What can hang from each mark
ruleg: koti minirar pabus taze
koti: minirar
budodot: bobi fezit
pabus: budodot retop
fezit: budodot pabus ruleg
bobi: budodot nepuden retop
minirar: fezit koti taze
retop: budodot gugadez koti pabus
nepuden: budodot gugadez
gugadez: retop taze
taze: minirar

Each row was made from one small tree. The marks that hang from a mark follow it in brackets, in alphabetical order. Every link used is in the known rows. Write each row's tree.
Each row is shifted at random along 4 fixed directions that mean nothing.
Known rows
retop(gugadez koti(minirar)): [-0.63 -0.11 -2.32  0.62 -3.28  4.44  2.89 -1.51  2.11  0.29  0.02 -3.07
  3.35  3.11 -2.28 -1.71  0.08 -1.28 -2.50  2.70  1.74 -2.16  3.63  1.30
 -0.69  1.54  0.25 -1.83 -0.07 -2.44 -0.83  4.00 -1.03  0.55  1.53 -0.84
  1.92 -3.22 -2.79 -1.04 -1.52  0.74  0.51 -0.03 -2.26]
koti(minirar(fezit(budodot(bobi)) taze)): [-0.33 -0.02 -0.50 -0.35 -1.16  2.93 -0.98  1.87  1.00  1.98  0.35 -3.08
  1.54  0.64 -2.40 -1.97 -3.30 -0.24  1.52  2.85  1.29 -0.30  2.03 -1.65
  0.16 -1.38  0.16 -3.22  0.20  0.77  0.26 -0.91  0.19 -0.42  1.77  0.12
 -0.54  0.87  0.44  0.50 -1.84 -0.67 -1.70 -0.39 -0.27]
taze(minirar(fezit(budodot ruleg))): [-0.28 -0.40 -1.04 -2.19 -0.65  3.38 -2.37 -3.42 -0.66  0.03  3.41 -0.90
 -2.07  0.16 -0.24 -2.31 -2.05 -0.44 -1.41 -2.08 -0.65  2.78  3.62  3.28
  3.22  0.44 -1.17 -0.99 -1.64  0.23 -1.06  2.86 -1.56  2.23  2.22  1.83
 -0.54  2.20 -1.08  2.65 -0.44 -1.98  0.59 -0.50 -1.58]
ruleg(minirar(koti taze) pabus(budodot)): [-0.91 -0.09  0.30 -1.58 -1.48  4.43 -1.99 -2.42  3.13  0.99  0.29 -4.73
  0.22  0.79 -1.22 -1.80 -1.77 -1.65 -2.06  3.87  0.34 -1.79  4.97  2.70
  1.35 -0.67  0.32 -2.00 -4.01 -0.60 -3.36  3.76 -1.42  0.53  0.67  0.54
 -0.07 -0.13 -2.54  1.07 -2.62  0.32  2.13  0.67 -2.92]
pabus(budodot(bobi fezit) retop(gugadez)): [-0.29  1.07 -0.97  1.15  0.27  0.79  1.73  0.72 -0.71  0.86 -0.68 -4.15
  1.64  1.93 -1.86  0.01 -1.37 -0.05  0.12  2.69  1.28 -2.43 -0.92 -0.32
 -1.49 -1.44  0.52 -2.51  0.97  1.09  1.21 -0.91  1.58 -0.11 -0.34  0.92
 -1.22  0.15  2.08 -1.41 -3.51  0.26  0.07 -0.05  0.31]
taze(minirar(fezit(budodot pabus ruleg) koti)): [ 0.46 -0.51 -1.26 -1.13 -1.03  3.67 -2.14 -1.79 -0.07  1.81  0.96 -3.20
 -0.63  0.20 -0.66 -2.14 -2.91 -0.96 -0.43  0.46 -0.36  0.40  2.50  0.44
  1.04 -0.89 -0.37 -1.34 -0.85  0.02 -1.51  2.16 -1.29  0.53  1.24  1.61
  0.23  1.19 -1.25  2.29 -1.50 -0.63 -0.50 -0.33 -1.76]
pabus(budodot retop(gugadez)): [-0.51  0.58 -0.51  0.87  1.38  1.83  0.16 -0.48 -1.42  0.37  0.01 -3.06
 -0.28  0.20  0.14  0.48 -3.52 -0.20 -0.10  1.46  0.46 -1.27  1.17  0.30
 -2.71  0.53  0.25 -2.17 -0.85  0.80 -0.33 -0.03  0.83 -0.05  0.10  1.68
 -1.30  0.28  2.04 -0.33 -3.69 -1.13  0.62 -0.12 -0.25]
koti(minirar(fezit(budodot(bobi) pabus ruleg) taze)): [-0.39 -0.60 -2.34 -1.45 -2.63  3.98 -0.95 -2.63  1.87  0.49  2.33 -2.03
 -0.25  1.43 -1.25 -2.77  0.18 -1.21 -1.50 -0.08  0.08  0.54  4.58  2.25
  3.57 -1.33  0.87 -2.35 -1.14 -0.64 -0.77  3.43 -1.49  1.10  2.18  1.04
  0.83  1.20 -1.98  2.05 -0.02 -0.50 -0.22 -0.61 -0.89]
fezit(budodot pabus ruleg(koti(minirar(taze)))): [-0.34 -0.41 -2.44 -0.99 -0.03  2.92 -3.05 -1.53 -0.18  1.38  0.73 -2.40
 -2.91 -0.79  0.96  0.12 -4.82 -0.33  0.28 -0.15 -1.02 -0.11  2.96  0.17
 -1.02 -0.73  0.78 -1.07 -1.08  0.48 -2.64  1.47 -0.15 -0.08  0.90  2.46
  0.44  1.95  1.24  3.26 -2.18 -1.42 -0.15 -1.25 -0.47]
ruleg(minirar(fezit(budodot pabus) koti)): [ 0.99 -0.42 -1.52 -0.14 -1.12  2.89 -2.20 -0.08 -0.20  2.15 -0.03 -3.83
 -0.66  0.29  0.24 -0.52 -4.36 -0.71  1.07  1.19 -0.09 -0.44  1.66 -1.57
 -1.66 -0.14  0.16 -2.10 -0.11  0.43 -1.38 -0.10 -0.39 -0.68  1.25  1.60
  0.53  0.79 -0.36  2.16 -1.68 -0.58 -1.72 -0.73 -0.91]
minirar(fezit(budodot(bobi) pabus ruleg(koti taze))): [-0.12 -0.50 -1.11 -1.13  0.44  1.78 -4.03 -1.09 -0.60  0.77  1.92 -1.93
 -2.50 -0.64  0.72 -1.14 -4.35  0.16  1.33 -0.42 -1.21  1.11  1.54  1.05
  1.04 -1.54 -0.71 -2.24 -1.03  1.75 -1.12 -0.01  0.20  0.56  1.04  2.41
 -0.83  3.65  2.12  3.59 -1.76 -1.51 -0.39 -1.34  0.36]
nepuden(gugadez(retop(koti pabus) taze)): [ 0.05  0.58 -0.16  0.95  0.37  2.91  0.51  0.84 -1.87  0.13  0.17 -1.37
  2.99  1.63 -2.24 -0.60 -2.72  0.68  0.44  2.24  0.90  0.80 -0.10 -0.49
 -2.62  1.90 -1.50 -0.56 -0.05  0.49  1.22 -2.05 -0.24  0.29  1.69 -0.17
 -1.16 -1.06  1.26 -1.11 -1.64 -0.60 -0.05  0.49 -0.88]
minirar(fezit(ruleg) taze): [ 1.24  0.10 -3.01 -1.42 -1.88  3.16 -0.58 -2.49 -0.58  0.54  3.11 -0.10
 -2.67  0.42 -0.13 -1.45 -0.82 -0.53 -0.23 -3.47 -0.24  2.51  3.19  0.80
  2.18  1.05 -0.52 -2.19  0.59 -0.77  0.89  1.54 -1.58  2.44  3.63  1.73
  0.18  2.48 -1.43  3.76  1.60 -1.09 -1.52 -1.73 -0.41]
bobi(nepuden retop(budodot(fezit))): [ 0.52  1.15  0.66 -1.88  2.13  0.44 -0.25  0.58 -3.30 -0.24  1.93  0.15
  0.70  0.64 -2.16 -0.60 -1.56  0.98  1.75 -1.69 -0.18  3.59 -0.32  0.73
  0.78 -1.04 -2.03 -2.41  1.52  3.61  4.01 -4.93  2.07  0.80  0.81 -0.23
 -2.23  2.82  3.20  0.65 -0.59 -2.25 -0.52 -1.03  0.81]
retop(gugadez(taze) pabus(budodot)): [-1.67  0.98 -0.06  1.24  2.06  3.00  0.98  0.42 -1.02  0.09  0.14 -3.01
  0.94  1.32  0.27  0.26 -4.75  0.28 -0.17  2.46  0.80 -0.61  1.54 -0.45
 -2.65  1.38  0.17 -0.76  0.12  0.16 -1.91 -0.55  0.72 -0.47  0.35  0.85
 -1.41 -0.97  1.01 -1.17 -3.84 -0.73  0.39  0.31 -1.06]
bobi(budodot(fezit(pabus ruleg(taze(minirar)))) nepuden(gugadez)): [ 0.29  1.75 -3.01  0.12 -1.04  2.53  1.39  0.79 -0.56  0.90 -0.89 -2.56
 -0.48  2.19 -2.27  0.25  0.28 -0.07  1.56 -1.94  0.23  0.78  0.37  0.32
  0.41 -2.15 -0.65 -0.49  2.29 -0.09  1.36 -1.85  0.01 -0.10  0.51 -0.35
  1.21  0.91 -0.42  1.47  0.15  0.18 -1.39 -1.93 -1.07]
ruleg(koti(minirar) pabus(retop(budodot)) taze): [ 0.51 -0.42  0.03 -1.13  0.67  1.41 -3.91 -1.40 -2.19 -0.01  2.41 -0.34
 -3.94 -1.76  2.92  1.21 -6.32 -0.81  0.47 -1.05 -1.45  2.29  4.56  0.80
 -2.08  2.92 -0.60 -2.00 -2.22  1.35 -1.13 -0.85 -0.44  0.52  2.35  2.67
 -0.70  3.04  2.02  4.53 -1.53 -2.97  0.18 -1.27  1.21]
taze(minirar(fezit koti)): [ 1.76 -0.01 -1.44 -0.74 -2.90  3.47  0.35 -0.70 -0.63  2.13  0.77 -2.79
  1.16  1.21 -1.92 -2.38 -1.42 -1.15 -0.06  0.14  0.82  0.59  1.98 -1.06
  0.70  1.01 -0.74 -1.96  0.72 -0.89  1.28  0.77 -1.36  0.96  2.41  0.43
  0.54  0.11 -2.68  1.44 -0.07  0.05 -1.82 -0.17 -1.42]
retop(budodot gugadez koti(minirar(taze))): [-0.83  0.05 -0.03 -0.33 -0.28  2.60  1.59  1.08  0.86  0.60  0.84 -2.07
  3.17  1.29 -1.75 -0.77 -3.16 -0.33 -0.24  3.76  1.16 -1.05  2.15 -0.45
 -1.63  0.54 -0.44 -2.98  0.80  0.22  0.26 -0.22  0.29 -0.07  1.61 -1.10
 -0.86 -1.18  0.97 -0.49 -2.64 -0.32 -0.19  0.00 -0.37]
pabus(budodot(bobi(nepuden retop(gugadez(taze))) fezit)): [-0.83  2.11 -1.02  1.12 -0.32  2.54  3.11  0.89  0.20  1.06 -1.23 -4.46
  1.83  3.33 -3.47 -0.16  0.25  0.01  0.17  1.89  2.43 -2.05  0.22  0.27
 -0.61 -1.95  0.44 -1.03  1.41  0.03  0.47 -0.57  1.12 -0.40 -0.41 -0.07
  0.47 -0.99 -0.27 -1.53 -3.00  0.73 -0.25 -0.16 -1.66]
budodot(bobi(retop) fezit(pabus ruleg(koti minirar(taze)))): [ 0.11  1.10 -1.88 -1.12  0.15  1.96 -1.54 -1.01  0.53  1.15  0.30 -2.82
 -1.58  1.13 -1.02  0.25 -2.24 -0.07 -0.05  0.46 -0.05 -0.28  1.58  1.34
  0.44 -2.28 -0.55 -0.73  0.25  1.01 -1.39  0.58  0.28  0.86  0.64  0.71
  0.41  1.53  1.00  2.47 -1.26 -0.58  0.44 -1.47 -1.87]
ruleg(koti pabus taze): [-0.48 -0.57  0.07 -2.32 -1.19  3.15 -3.42 -3.13  0.81 -0.46  2.26 -1.33
 -0.94 -0.20 -0.19 -2.36 -2.41 -0.59 -1.28  0.37 -1.07  1.44  4.39  3.87
  2.45  1.08 -1.36 -1.97 -4.22  0.16 -1.10  2.05 -0.64  2.05  1.32  1.04
 -0.79  2.16 -0.81  2.64 -0.89 -1.12  2.45 -0.23 -0.79]
minirar(fezit(budodot(bobi(nepuden)) pabus) koti taze): [ 1.26  0.49 -2.03  0.27 -0.95  3.02 -0.54 -0.13 -0.36  1.88  0.29 -2.70
 -2.98  0.03 -0.66 -0.35 -2.56 -0.87  1.82 -1.01  0.25 -0.01  2.57 -0.90
 -1.03 -1.16  0.45 -2.54  0.59 -0.14 -0.56  0.22 -0.47 -0.62  1.36  2.53
  0.61  2.26 -0.84  3.65 -1.68 -0.91 -2.31 -1.61 -0.59]
bobi(nepuden retop(budodot gugadez pabus)): [-1.63  1.86  1.85  0.50  2.66  2.16  0.68  2.13 -0.22  0.51 -1.48 -4.09
  3.75  1.41 -1.56 -0.18 -2.88 -0.55  1.06  4.04  1.42 -0.60  0.48 -0.02
 -2.58 -1.47 -0.78 -2.01  0.62  2.00 -0.02 -3.29  1.89 -1.48 -1.95 -1.86
 -1.13 -1.00  2.31 -2.36 -4.15 -0.80  0.72  0.04 -1.55]
gugadez(retop(budodot(bobi) koti pabus) taze(minirar(fezit))): [ 0.43  0.87 -0.20  0.90 -1.78  2.83  1.57 -1.19 -1.06  0.38  1.63 -2.51
  2.07  3.26 -1.38 -0.26 -0.86 -1.52 -1.57 -0.01  2.16  1.31  1.63 -0.15
 -1.21  3.05  0.31  0.54  1.79 -1.36  0.68  0.02 -2.03  0.04  2.69  0.43
  0.66 -1.57 -0.90 -0.09 -1.04 -0.10 -1.33  0.80 -1.04]
nepuden(budodot gugadez(taze(minirar))): [ 1.02  0.94 -1.81  0.24 -0.86  2.90  2.28  0.08 -2.83  0.21  1.39 -0.42
 -0.25  1.42 -2.21 -0.54 -0.91  0.77  0.91 -2.86  0.59  2.24  1.09  0.08
  0.44  1.60 -1.50 -0.21  0.96 -0.44  3.22 -2.13 -0.76  1.19  2.92  0.01
  0.01  0.81 -1.21  1.25  0.61 -1.02 -1.55 -0.40 -0.63]
ruleg(minirar(fezit(pabus(retop(budodot(bobi)))) koti taze)): [ 0.20 -0.39  0.26 -2.28 -1.54  3.17 -1.95 -2.02  2.09  0.80  1.90 -3.23
  1.42  0.72 -1.67 -2.59 -0.78 -1.59 -1.43  3.11 -0.29 -0.45  3.67  2.75
  2.93 -1.83 -0.08 -3.22 -2.54  0.59 -0.58  2.17 -1.13  1.13  1.11 -0.31
 -1.13  0.93 -1.37  1.45 -1.22  0.03  1.23  0.52 -1.57]
bobi(retop(budodot(fezit) gugadez(taze) koti pabus)): [ 1.18  0.83 -3.63  0.09 -2.54  3.01  4.82 -3.24 -1.02 -0.96  2.33 -0.82
  1.69  4.15 -0.79 -0.01  2.90 -1.18 -2.92 -3.19  1.17  1.25  2.59  1.27
  0.10  3.10  0.63 -0.41  2.88 -1.92  2.60  1.37 -1.08  1.39  2.43  0.04
  1.91 -1.57 -2.54  0.22  1.25  0.07 -0.96 -0.88 -0.21]
taze(minirar(fezit(pabus(budodot(bobi) retop) ruleg) koti)): [ 0.69 -0.12 -0.67 -0.56 -0.74  2.75 -1.45 -1.17 -0.33  1.94  0.51 -3.88
  0.05  0.54 -1.02 -1.65 -2.38 -1.24 -0.35  1.62  0.09 -0.58  1.95  0.14
  0.67 -1.27 -0.20 -1.84 -0.42  0.47 -0.64  1.51 -1.04  0.29  1.08  1.33
 -0.17  1.02 -0.41  1.79 -2.14 -0.12 -0.52 -0.02 -1.45]
ruleg(koti(minirar) pabus(budodot(bobi) retop(gugadez)) taze): [-0.14 -0.03 -1.60 -0.09 -2.58  2.85 -0.61 -2.74  0.86  0.02  1.07 -3.06
 -1.69  0.80  1.30 -0.04 -1.56 -1.99 -1.53  0.76 -0.05 -1.56  5.50  2.68
 -0.46  2.06  0.99 -2.23 -2.79 -1.16 -1.57  3.32 -1.35  0.40  1.41  1.86
  1.35  0.36 -1.61  2.55 -1.78 -0.28  0.97 -0.63 -0.07]
nepuden(budodot(bobi) gugadez(taze(minirar(fezit koti)))): [ 1.84  1.23 -1.69  1.40 -2.32  2.50  3.53  2.47 -1.93  1.97 -0.57 -2.96
  2.26  2.42 -3.80 -1.05 -0.18  0.09  2.38  0.03  1.89 -0.28 -0.73 -2.45
 -0.34 -0.03 -1.03 -1.43  2.70 -0.55  4.25 -3.30 -0.46 -0.08  2.26 -0.99
  0.78 -0.01 -1.68  0.39 -0.12  0.82 -3.32 -0.17 -0.42]
taze(minirar(fezit(pabus))): [-0.27 -0.14 -0.28 -0.15  0.11  3.37 -1.92 -0.37 -0.29  1.50  0.59 -2.88
 -0.11  0.58 -0.73 -1.80 -3.74 -0.34 -0.05  0.64  0.41  1.32  2.18 -0.27
  0.22 -0.26 -0.90 -1.04 -0.61  0.23 -1.24  0.30 -0.71  0.21  1.36  1.20
 -0.21  0.85 -0.20  1.30 -1.91 -1.36 -0.57 -0.12 -1.82]
bobi(budodot retop(koti)): [ 0.69  1.18 -1.18  0.92  0.10  2.60  1.12  1.32 -0.25  1.31 -1.99 -3.76
  1.86  1.70 -2.88  0.52 -1.90 -0.38  1.50  0.01  2.07 -0.41  0.24 -1.89
 -2.98 -0.58 -0.57 -1.29  2.19  0.06  1.61 -2.33  0.91 -1.20  0.41 -1.08
  1.39 -0.53  1.49 -0.48 -1.70 -0.61 -1.64 -1.31 -1.56]
nepuden(budodot(bobi fezit(ruleg)) gugadez(retop(koti))): [ 0.24  1.12  0.36  0.22  0.85  0.45  0.13  1.17 -1.30 -0.38 -0.06 -1.91
  2.50  1.96 -3.82 -0.70 -1.21  0.99  1.26  1.81  0.77  0.37 -2.66  0.88
  0.05 -2.25 -2.51 -1.36  1.01  2.33  2.94 -3.35  1.03  0.56  0.91 -0.94
 -1.83  1.21  3.58 -0.97 -1.40 -0.59  0.51 -0.25 -0.76]
retop(budodot(bobi) gugadez koti(minirar(fezit taze)) pabus): [-0.08  0.54 -0.52  0.97  0.33  1.31  1.81  1.26 -0.71  0.02  1.63 -1.60
  0.69  1.68  0.97  1.12 -3.98 -0.93  0.46  1.61  1.02  0.24  2.40 -1.44
 -2.97  2.04 -0.05 -2.73  3.16  0.48  0.03 -1.41 -0.02 -0.88  2.37  0.40
 -0.41 -0.15  1.70  1.09 -2.53 -1.29 -2.04 -1.03  0.66]

Which tree is each row?
[ 1.11  0.38 -2.47  1.39 -3.20  2.45  2.65 -0.40  0.06  1.60 -0.57 -4.01
  2.28  2.63 -1.54  0.69  0.01 -2.13 -1.55  1.14  2.27 -1.77  1.83 -1.79
 -3.05  1.64  1.79 -1.51  1.99 -1.71  1.34  0.65 -0.70 -0.36  1.45  0.25
  2.13 -1.99 -0.71 -0.26 -1.78  0.49 -1.56 -0.07 -0.22]
pabus(retop(budodot koti(minirar)))
[-1.76  2.10  0.90  1.61  3.41  3.42 -0.29  0.98  0.69 -0.19 -2.53 -3.98
 -0.31  1.56 -2.76  1.64 -2.88  0.05  0.19  2.40  1.55 -0.71  1.94  2.19
 -3.22 -3.31 -1.63  0.61 -1.21  1.12 -3.03 -0.60  0.76 -1.41 -1.55 -0.48
  0.64 -0.71  1.92 -0.46 -4.69 -2.14  2.26 -0.92 -4.90]
bobi(nepuden(budodot(fezit(pabus)) gugadez) retop(koti))
[ 0.15  0.71 -0.79 -0.57  1.58  0.28 -0.57 -0.73 -2.00  0.21  1.28 -2.19
 -1.37  0.19  0.08  0.77 -3.61  0.26  0.30  1.40 -0.69 -0.95  0.25  1.26
 -0.93 -0.82 -0.53 -2.52  0.20  2.36 -0.02 -0.18  1.05  0.87  0.72  1.77
 -2.17  1.85  2.88  1.22 -2.79 -0.87  0.64 -0.81  0.25]
pabus(budodot(bobi fezit(ruleg(minirar(koti)))) retop(gugadez))
[-0.88  0.85 -1.75  0.04 -2.68  4.18 -0.45 -2.99  2.28  0.74  0.09 -5.10
 -1.05  2.30 -1.14 -1.08  0.27 -2.33 -1.94  1.00  1.45 -1.77  3.60  3.49
  1.14 -1.55  0.86 -0.78 -1.64 -1.87 -3.58  4.90 -1.32  0.75 -0.61  1.18
  2.41 -0.24 -2.84  1.22 -2.80  0.03  1.27 -0.40 -3.50]
minirar(fezit(budodot(bobi(nepuden)) ruleg(koti)))
[ 1.39 -1.66  0.38 -3.15 -1.40  2.13 -2.01 -0.50 -1.24  1.30  2.63 -1.05
  4.22  0.30 -3.33 -5.43 -1.17  0.30  0.61  1.58 -1.21  2.34  0.35  0.03
  4.70 -1.15 -2.06 -4.15 -0.59  2.51  4.41 -1.57  0.01  1.54  2.34 -0.68
 -2.86  2.39  0.04  0.69  0.71 -0.08 -0.84  0.63  0.95]
taze(minirar(fezit(pabus) koti))
[ 1.05 -1.10 -0.33 -0.73 -1.26  2.28 -2.68 -1.91 -0.41  1.03  1.11 -3.84
 -0.06  0.42  0.61 -1.17 -2.39 -1.65 -0.53  1.72 -0.53 -0.26  2.81  0.33
  0.06  0.65  0.23 -3.30 -2.06  1.11 -0.31  0.85 -1.06  0.04  1.56  1.80
 -0.24  1.41 -0.46  1.93 -1.41 -0.44 -0.35 -0.06  0.07]
ruleg(minirar(fezit koti) pabus(budodot retop))
[ 0.62  1.66 -1.06  1.36 -2.15  2.24  3.58  1.73  0.59  0.93 -2.04 -4.74
  5.19  3.57 -4.48 -1.61  2.63 -0.68  0.76  2.23  2.47 -1.75 -1.00 -0.49
  0.34 -1.98 -0.51 -1.86  1.64 -0.12  4.24 -2.80  0.70 -0.48 -0.29 -2.58
  0.89 -1.08 -0.64 -2.53 -1.12  1.23 -0.93  0.26 -1.15]
nepuden(budodot(bobi(retop(pabus))) gugadez)
[ 0.47  0.25  0.51 -0.65  0.47  1.51 -0.07 -1.04 -2.26 -1.32  2.07 -0.04
  2.26  1.32 -1.02 -0.87 -1.37  0.15 -0.48  0.65 -0.17  2.30  0.27  1.84
 -0.66  1.80 -2.03 -1.61 -0.43  1.60  2.42 -2.04 -0.04  1.14  1.59  0.17
 -2.12  0.56  2.15 -0.48 -1.10 -1.65  0.90  0.39  0.10]
nepuden(gugadez(retop(budodot koti pabus)))
[ 0.15  1.18 -1.69  1.77  0.02  2.03  2.55  0.86 -1.54  1.36 -0.59 -3.41
  1.32  1.86 -0.80  1.01 -2.47 -0.49 -0.07  1.21  1.59 -1.24 -0.25 -2.05
 -3.59  0.78  0.91 -1.06  1.96 -0.58  0.56 -1.40  0.62 -0.06  0.36  0.67
  0.14 -1.03  0.61 -0.69 -2.49  0.02 -1.02 -0.18  0.06]
pabus(retop(budodot(fezit) gugadez(taze)))
[ 0.96 -0.19  0.96 -3.74  2.49  0.04 -3.07  0.51 -3.12  0.21  3.12  0.57
  2.06 -1.00 -1.70 -2.34 -3.81  1.78  1.98  0.33 -1.99  3.61 -0.60 -0.18
  2.63 -0.88 -2.65 -3.34  0.66  5.18  4.74 -4.84  1.74  1.39  2.33 -0.35
 -4.79  3.97  4.60  1.03  0.31 -1.62 -0.39 -0.69  2.03]
bobi(retop(pabus(budodot(fezit(ruleg(taze(minirar(koti))))))))
[-0.72  0.80  0.77 -1.50 -0.03  1.22  0.29 -2.00 -0.23 -0.84  1.90 -2.22
  2.02  1.98 -2.98 -1.75  1.26 -0.85 -2.06  1.41  0.51  0.68  1.14  4.14
  2.87 -2.05 -0.35 -2.19 -1.18  1.52  1.63  0.25  0.89  1.79 -0.49 -0.20
 -1.92  1.26  1.01 -0.89 -2.30 -0.77  2.53  0.75 -0.52]
pabus(retop(budodot(bobi(nepuden) fezit)))
[-0.36 -0.42 -0.99 -1.22 -1.23  3.24 -2.48 -2.01  0.83  0.89  1.12 -3.57
  0.24  0.71 -0.88 -2.09 -2.20 -0.96 -0.71  1.47  0.13 -0.25  1.89  1.63
  1.42 -1.29 -0.16 -1.99 -1.72  0.25 -1.59  2.23 -0.43  1.10  0.32  1.02
 -0.01  1.21 -0.28  1.08 -1.97 -0.63  0.78 -0.23 -1.54]
minirar(fezit(budodot ruleg(koti)))
[-0.63  1.01  0.42 -0.82  1.78  2.03 -0.07 -0.82 -0.64 -0.47  0.74 -1.72
  0.73  1.76 -2.35  0.02 -0.87 -0.09 -0.62  0.09  0.59  1.55  1.64  2.29
 -0.17 -1.74 -1.12 -1.03  0.22  1.89  0.41 -1.13  0.99  0.09 -0.10 -0.07
 -0.44  0.74  1.96  0.31 -2.40 -1.78  1.16 -0.69 -1.64]
bobi(nepuden retop(budodot(fezit(pabus)) koti))
[-0.14 -0.80  0.11 -2.75 -2.62  2.72 -2.47 -1.75  1.18  0.95  1.79 -2.89
  1.82  0.44 -1.73 -3.34 -1.11 -0.62 -0.77  1.92 -0.57  0.19  3.09  2.06
  3.55  0.38 -0.72 -2.62 -3.13  0.58  1.25  0.93 -0.76  1.33  1.64  0.10
 -1.20  1.63 -1.02  1.49 -0.69  0.57  1.09  0.56  0.33]
ruleg(koti pabus(budodot) taze(minirar))
[-1.09  2.35  0.84  0.86  3.29  2.32 -0.23  1.38 -2.31 -0.87 -0.68 -1.70
 -0.74  1.37 -1.79  1.53 -3.81  0.63  1.74  0.00  0.60  2.14  0.12  1.25
 -2.46 -1.01 -1.68  0.46  0.37  1.56 -0.94 -3.49  0.97 -0.67 -0.31  0.04
 -1.31  0.63  2.45 -0.46 -2.58 -2.30  0.82 -0.83 -2.28]
bobi(budodot(fezit) nepuden(gugadez(retop(pabus) taze)))
[-0.56 -0.82 -0.88 -0.47 -0.61  2.79 -2.16 -1.82  0.93  0.28  1.54 -2.88
  0.63  0.76 -0.14 -2.00 -1.84 -0.82 -0.86  1.70 -0.25 -0.22  2.41  1.50
  1.19 -0.39 -0.49 -2.92 -1.57  0.50 -0.78  1.98 -0.91  0.95  1.45  1.08
 -0.41  1.25  0.47  1.48 -1.40 -0.13  0.51 -0.64 -0.27]
minirar(fezit(ruleg(pabus(budodot retop(gugadez koti)) taze)))
[-1.34  0.38  0.38  1.24  2.92  1.94 -2.33  1.68  0.30  1.52 -2.04 -4.49
  1.13  0.71 -1.93  0.32 -5.70  0.56  0.15  4.60  0.83 -1.29 -0.62 -1.51
 -3.32 -2.96 -0.37 -0.75 -0.36  1.81 -2.67 -1.30  1.78 -0.97 -0.98  1.08
 -1.42  0.23  3.94 -0.85 -5.03 -1.18  1.24 -0.10 -1.88]
budodot(fezit(pabus(retop(koti))))
[ 0.50  0.56 -0.63 -1.27 -0.56  1.51 -0.85 -2.82 -1.03 -0.92  2.66 -0.20
 -0.27  1.50 -0.81 -0.18 -1.34 -0.31 -1.61 -1.53  0.14  2.26  0.93  2.27
  0.12  1.44 -1.06 -0.45  0.29  0.35  0.84  0.25 -0.66  1.83  2.43  1.21
 -0.93  0.95  1.70  1.22 -0.12 -1.25  0.88 -0.46 -0.47]
gugadez(retop(budodot(fezit(ruleg(taze))) koti))
[ 0.48 -0.03 -1.33 -0.87 -0.60  2.69 -2.32 -0.62 -1.30  1.86  1.25 -2.47
 -1.91 -0.30  0.17 -0.66 -4.61 -0.39  0.79 -0.69  0.00  1.20  1.87 -0.56
 -0.45  0.69 -0.78 -1.07  0.11  0.37 -1.03  0.42 -0.86  0.66  1.87  1.80
  0.07  1.71  0.15  2.77 -1.47 -1.47 -1.31 -0.93 -1.04]
taze(minirar(fezit(budodot ruleg(koti))))
[ 0.73  2.27 -2.50  0.29  0.19  2.70  2.60  1.29 -2.04  0.60 -0.97 -1.93
  0.63  2.46 -3.38  0.66  0.67  0.43  2.19 -2.25  1.03  1.24 -0.32 -0.14
 -0.63 -1.74 -1.09 -0.51  2.83  0.62  2.82 -3.31  0.66  0.01  0.45 -1.27
  1.29  0.42  0.08  0.36  0.45 -0.32 -1.68 -1.99 -1.27]
bobi(budodot(fezit(ruleg)) nepuden(gugadez(taze)) retop)
[-0.63  0.04  0.35 -0.29  1.04  2.58 -1.34 -1.59 -0.84  0.19  1.87 -2.10
 -1.04  0.45  0.42 -1.20 -3.17 -0.78 -0.87  0.15 -0.07  1.40  2.96  2.11
  0.56 -0.06 -0.92 -1.43 -1.20  0.62 -1.40  1.09 -0.75  0.62  0.90  1.54
 -0.75  1.30  0.31  1.63 -2.54 -1.99  0.54 -0.05 -1.32]
taze(minirar(fezit(pabus(retop(budodot(bobi) gugadez)))))
[ 0.76  1.13 -1.34  0.31  0.13  2.31  1.18  1.07 -0.50  1.39 -0.14 -2.20
  0.27  1.49 -1.50  1.44 -2.93 -0.32  0.37  0.20  1.80  0.33  1.71 -2.18
 -3.30  0.38 -0.11 -0.99  2.51  0.27  0.51 -1.67  0.27 -0.44  1.98  0.27
  0.91 -0.32  1.35  0.95 -1.58 -1.37 -1.71 -1.31 -1.06]
bobi(retop(budodot(fezit) koti(minirar(taze))))
[-1.26  1.13  1.51 -0.61  0.90  2.44  0.08  1.19 -0.08 -0.26 -0.38 -2.67
  3.17  1.33 -4.38 -2.20 -0.59  0.46  0.95  2.82  0.70  0.39  0.26  2.49
  1.66 -2.85 -2.08 -2.18 -1.53  1.93  1.83 -2.41  1.31  0.34 -0.73 -2.01
 -1.90  0.66  1.08 -1.67 -2.49 -0.70  1.77  0.50 -1.92]
bobi(nepuden(budodot gugadez))
[ 0.81  0.83 -0.21 -0.49 -0.07  0.96  0.06 -1.05 -1.86 -0.57  2.37  0.16
 -0.94  1.38 -0.89  0.76 -2.62 -0.19 -0.32 -1.30  0.80  2.34  1.30  0.71
 -1.46  1.81 -0.87 -1.02  1.44  0.81  1.19 -1.24 -0.25  0.76  3.06  1.48
 -0.89  1.07  2.32  1.45 -0.79 -2.10 -0.55 -0.68  0.02]
gugadez(retop(budodot(bobi fezit) koti(minirar(taze))))
[-0.99  1.96 -0.68  0.98 -0.83  2.26  2.48  0.46  1.65  0.32 -0.11 -3.86
  0.67  3.59 -1.59  1.89 -1.18 -1.87 -1.79  2.48  2.47 -0.95  3.14  0.27
 -2.11 -0.29  1.24 -0.23  2.68 -0.84 -2.11  0.66 -0.22 -0.89  0.80  0.01
  1.04 -1.56 -0.01  0.00 -3.58 -0.41 -0.08 -0.45 -2.14]
retop(budodot(bobi(nepuden) fezit) koti(minirar(taze)) pabus)
